In the rows, zero is written as 128.
Rows with their classes:
[126 119 138 136 124 127 119 126 153 127 132  91 126 134 163 117 132 109
 111 126 145 152 119 121 134 149 114 126 116 124 129 137 191 130 117 145
 106 152 130  97 100 112 124 123 152 131 117 122 105 100 118  98 139 103
 143 129 124 133 149 150 129 120 177 121 133 106 114 138 113 134 126 169
 117 151 125 115 131 137 128 148 149 104 120 135 142 110 125 123 119 107
  98 131 120 121 127 105 134 120 115 153 136 145 110 129 130 136 124 162
 117 137 152 146 145 106 122 116 123 149 115 125 123 131 133 132 138 133
  96 102 118 122 125 151 120 119 114 128  84 128 142 143 124 106 130 133
 146 162 118 132 130 121 137 128 127 117 114 131 115 118 150 150 132 100
 133 120 115 115 126 130 140 151 125 100 106 136 170 156  88 148 104 133
 131 128 129 100 116 145] | M
[142 140 153 146 145 113 108 116  92 110 136  84 146 100 139 102 129 108
 101 109  96 136 121 149 147 159 102 141 107 130 138 106 168 121 119 162
 115 153 121 109 134 150 112 114 123 110 131 129 134  99  93 136 147 125
 130 113 138 110 148  93 131 157 136 125 104 102 111 112 118 125 101 152
 116 148 151  97 128 106 130 135 129 107 162 109 168  91 113 127 151 127
  91 125 149 123 117 122 138 105 134 144 135 118 104 120  95 161 142 113
 112 170 160 160 124 133 116 132 118 170 107 128  87 125 122 149  66 197
 121 139 122 120 114 128 133 100 138 122 120 112 139 125 115 115 139 157
 132 127 129 118 112 134 126 103 124 136 130 133 166 110 130 144 127  87
 155 108 119 168 147 108 118 104 120 103 112 115 134 137 135 133 101 133
 112 157  90 123 151 120] | X
[122 116 170 140 149 125 124 121 133 152 124 150 114 169 144 145 125 125
 156 151 151 141 140 177 114 123 120 128 115 126 119 154 193 144 131 131
 129 138 131 113  80 130 104 133 145 158 149 118 137 114 144 107 150 135
 127 134 122 111 116  87 160  97 141  96 155 133 105 150 137 123 106 165
 137 152 126 170 138  99 124 108 162 141 100 110 143 132 163 119  74 122
 135 113  98 120 121 169 142 134 175 127 139 169 142 146 163 128 112 139
 104 188 133 153 119 118 123 132 125  77 142 129 162 141 130 133 139 133
  77 122 129 118 158 135 155 134 109 141 170 130 104 133 116 100 133 117
 139 202 124 134 110 133 136 143 126  96 137 115 120 142 141 164 121 116
 144 141 102 167  97  99 109 136 135 170 123 131 166 135 123 138 185 146
 125 101 113 153  93 131] | R
[136 122 137 128 140 120 119 117 140 120 138 105 137 133 170 119 130 111
  95 105 111 153 118 155 146 153  95 134 115 137 133 125 252 121 120 147
 127 153 125 100  88 141 115 123 120 125 131 116 164  90  94 122 142 102
 157 120 121  71 124  93 138 114 147 108 128 101 109 130 127 156 103 175
 106 154 127  90 127 107 131 136 154 104 150 119 149  69 128 128 132 101
  70 130 136 112 120 112 149 111 103 128 122 117 108  99 117 152 135 169
 108 170 145 171 121 105 107 116 106 137 117 142 120 126 142 138  83 192
  99 124 129 115 120 150 139 113 132 133 117  96 116 140 124 112 142 121
 154 178 113 125 123 129 141 114 123 116 111 141 146 108 144 158 125  95
 151 110 106 152 138 132 125 127 123 111 117 139 172 183 127 146  87 147
 118 132  98 114 130 109] | F
[128 143 167 119 140 116 126 118 129 121 140 126 160 146 148  94 103 123
 132 127 122 138 133 198 120 136 111 128 110 128 130 145 199 131 116 159
 135 129 117 113  92 145  91 131 128 144 154 113 122  92 138 119 145 131
 138 125 124  85 111  74 157 108  85  80 161 119 107 136 147 139 110 174
 122 163 134 142 133  81 126 100 138 155 109 118 142 122 139 130 128 107
 133 119 120 114 129 137 143 108 145 119 106 121 131 143 132 141 111 149
 101 199 139 196 103 126 125 115 123  95 127 146 141 129 131 154  87 163
  75 141 128 103 148 137 152 110 113 144 133 120  91 128 112 105 137 127
 147 177 127 122 114 134 145 130 135 120 137 124 145 147 141 171 125 128
 162 156 105 179 118  94 103 105 117 138 124 117 149 153 123 125 134 159
 115 120  92 141 105 115] | R
[125 106 173 148 145 126 122 129 137 153 125 151 104 160 159 149 133 130
 158 145 163 147 126 162 119 131 119 130 120 121 116 150 199 142 132 132
 120 144 133 105  77 123 111 129 148 151 144 130 136 101 138 102 145 128
 131 132 126 132 124 101 140  89 157  96 154 127 103 157 130 121 110 170
 144 150 119 170 141 116 123 125 168 124 106 109 136 129 160 118  74 116
 125 117 101 119 121 165 141 125 164 132 145 171 130 138 156 125 119 145
 105 171 134 151 131 110 120 126 126  77 131 125 153 141 133 124 153 125
  80 110 121 122 151 143 142 140 111 134 157 133 106 135 120 102 140 117
 134 195 126 135 115 126 130 131 124  91 128 117 124 131 142 164 125 112
 137 131 102 144 100 106 126 152 135 155 112 137 174 150 118 143 163 140
 134  99 117 146  92 142] | R
[132 130 135 127 148 118 125 112 125 132 133 121 129 125 128 122 135 125
 107 116  93 128 125 144 145 136 112 135 118 131 130 115 183 134 129 126
 131 137 128 121 121 148 114 125 110 120 131 114 172  99 100 142 140 126
 138 129 126  76 132  85 139 140 140 139 105 118 128 106 128 137 102 143
 112 133 138  85 123 102 132 129 144 121 155 111 146  85 128 133 130 131
  76 121 137 123 113 136 142 127 131 125 132 123 123 111 125 153 140 139
 124 161 138 136 110 127 111 137 110 140 121 132 120 126 126 141  71 178
 128 142 127 131 119 126 152 114 145 131 152 107 139 123 125 132 140 124
 133 145 120 123 110 131 132 108 118 123 133 136 148 109 118 133 125 104
 143 109 130 172 158 128 109 114 126 125 130 133 132 136 150 123 123 133
 119 140  94 141 149 109] | F
[131 113 158 130 134 121 125 137 136 135 131 151 122 145 160 134 127 126
 145 127 145 145 124 160 126 131 118 132 130 124 121 141 190 127 130 138
 132 139 126 113  89 129 116 129 126 141 137 130 148 112 124 123 132 125
 138 124 125 119 113 101 131  94 125  93 153 126 106 153 135 132 111 159
 139 141 120 142 133 117 122 114 155 128 128 116 128 120 150 124 109 109
 123 124 116 119 127 148 138 119 140 122 127 138 126 122 134 125 124 141
 111 158 125 163 126 117 118 117 120  90 127 138 141 131 136 124 131 143
  97 117 128 118 138 145 126 134 122 137 146 116  97 131 124 115 138 112
 131 168 129 131 128 131 126 127 137 107 126 122 136 126 142 156 130 121
 142 128 100 138 109 116 135 136 131 136 120 138 162 164 130 135 125 145
 131 110 114 121 103 128] | R
[137 138 145 134 153 111 117 107 108 121 135 104 144 109 136 105 132 119
 103 107  85 129 129 170 145 148 104 138 104 131 135 110 192 124 121 151
 126 149 122 112 122 158  96 116 108 115 138 118 156  97  94 142 150 130
 136 120 137  77 135  67 140 145 122 121 109 107 113 110 131 134  97 155
 112 150 146  88 125  90 128 125 143 123 156 102 167  78 124 131 150 125
  86 120 145 119 117 127 144 110 135 126 123 111 115 117 106 165 143 133
 109 183 150 169 108 128 114 127 110 150 112 141 102 128 116 155  42 199
 114 152 127 116 119 131 149 106 142 126 138 104 127 129 114 124 145 142
 133 139 128 115 106 135 136 100 123 131 134 139 171 114 127 148 125  95
 160 115 117 186 155 113 107 100 124 114 118 121 133 145 143 120 108 143
 116 152  78 134 150 108] | F
[127 122 197 136 149 111 126 129 144 148 132 155 131 137 169 110 132 124
 176 141 153 139 127 207 120 140 112 140 108 121 117 159 193 146 123 157
 113 161 125  99  63 135  76 131 137 151 161 120 116  88 138  99 155 147
 140 133 136 127 131  55 148  89 119  75 176 116  85 156 159 112 105 190
 147 170 131 168 146  86 113 123 185 156  93  89 157 125 163 133 101 108
 125 115 118 107 130 162 150 109 182 128 131 155 128 146 153 159 115 157
  87 214 145 207 115 120 122 118 120  59 105 151 151 142 129 155 105 142
  56 126 121 107 158 150 149 124 103 135 143 129  86 124  94 109 144 129
 148 180 147 127 117 127 135 115 132  96 136 116 142 143 150 183 125 116
 167 150  94 186 110  71 114 131 124 125  99 124 176 162 109 108 153 155
 137 109  89 118  85 152] | R
[148 127 164 137 153 111 114 125 111 120 138 131 137 121 161 124 127 118
 114 108  99 146 124 175 142 147  96 141 122 130 131 115 229 114 127 148
 139 146 120 105 105 162 107 120 111 123 135 130 189  97  86 150 143 125
 144 114 127  79 112  60 134 117 119  95 122 113 100 135 128 147  96 164
 122 149 137 109 126 107 129 120 147 114 173 104 149  77 139 121 128 113
  86 124 134 118 114 146 149 104 130 120 124 113 112 105 100 145 144 124
 106 182 137 176 110 119 103 122 108 125 126 142 105 127 136 135  69 204
 104 139 126 121 125 146 136 114 149 136 161  93  94 126 120 116 150 121
 142 164 123 122 113 142 130 107 132 116 127 137 178 108 133 157 134  91
 158 103  97 171 132 112 123 112 128 134 123 129 154 185 159 143  98 150
 117 134  76 130 132  98] | F
[130 132 189 128 137 119 126 149 111 137 132 184 133 142 140 134  99 140
 188 147 155 130 135 194  98 121 128 128 130 123 122 152 118 129 130 148
 140 121 114 134 105 149 100 134 131 151 157 141 120 123 162 124 138 158
 114 122 133 153  97  82 137  89  60  64 180 146 102 166 157 110 125 138
 163 149 129 209 139 106 119  96 132 171  98 109 126 172 159 121 110 117
 190 115 112 121 138 178 135 105 178 111 115 134 144 153 127 107 112 103
 114 172 114 178 118 138 135 116 144  55 136 143 149 135 128 130 145 114
  91 134 130 115 162 131 124 140 111 140 167 135  62 115 110 112 128 124
 132 147 146 123 129 141 129 141 149 114 145 107 146 159 143 161 136 153
 144 164  98 144  88  73 120 117 132 145 128 113 132 140 138 117 160 151
 128  99 109 138  81 133] | R
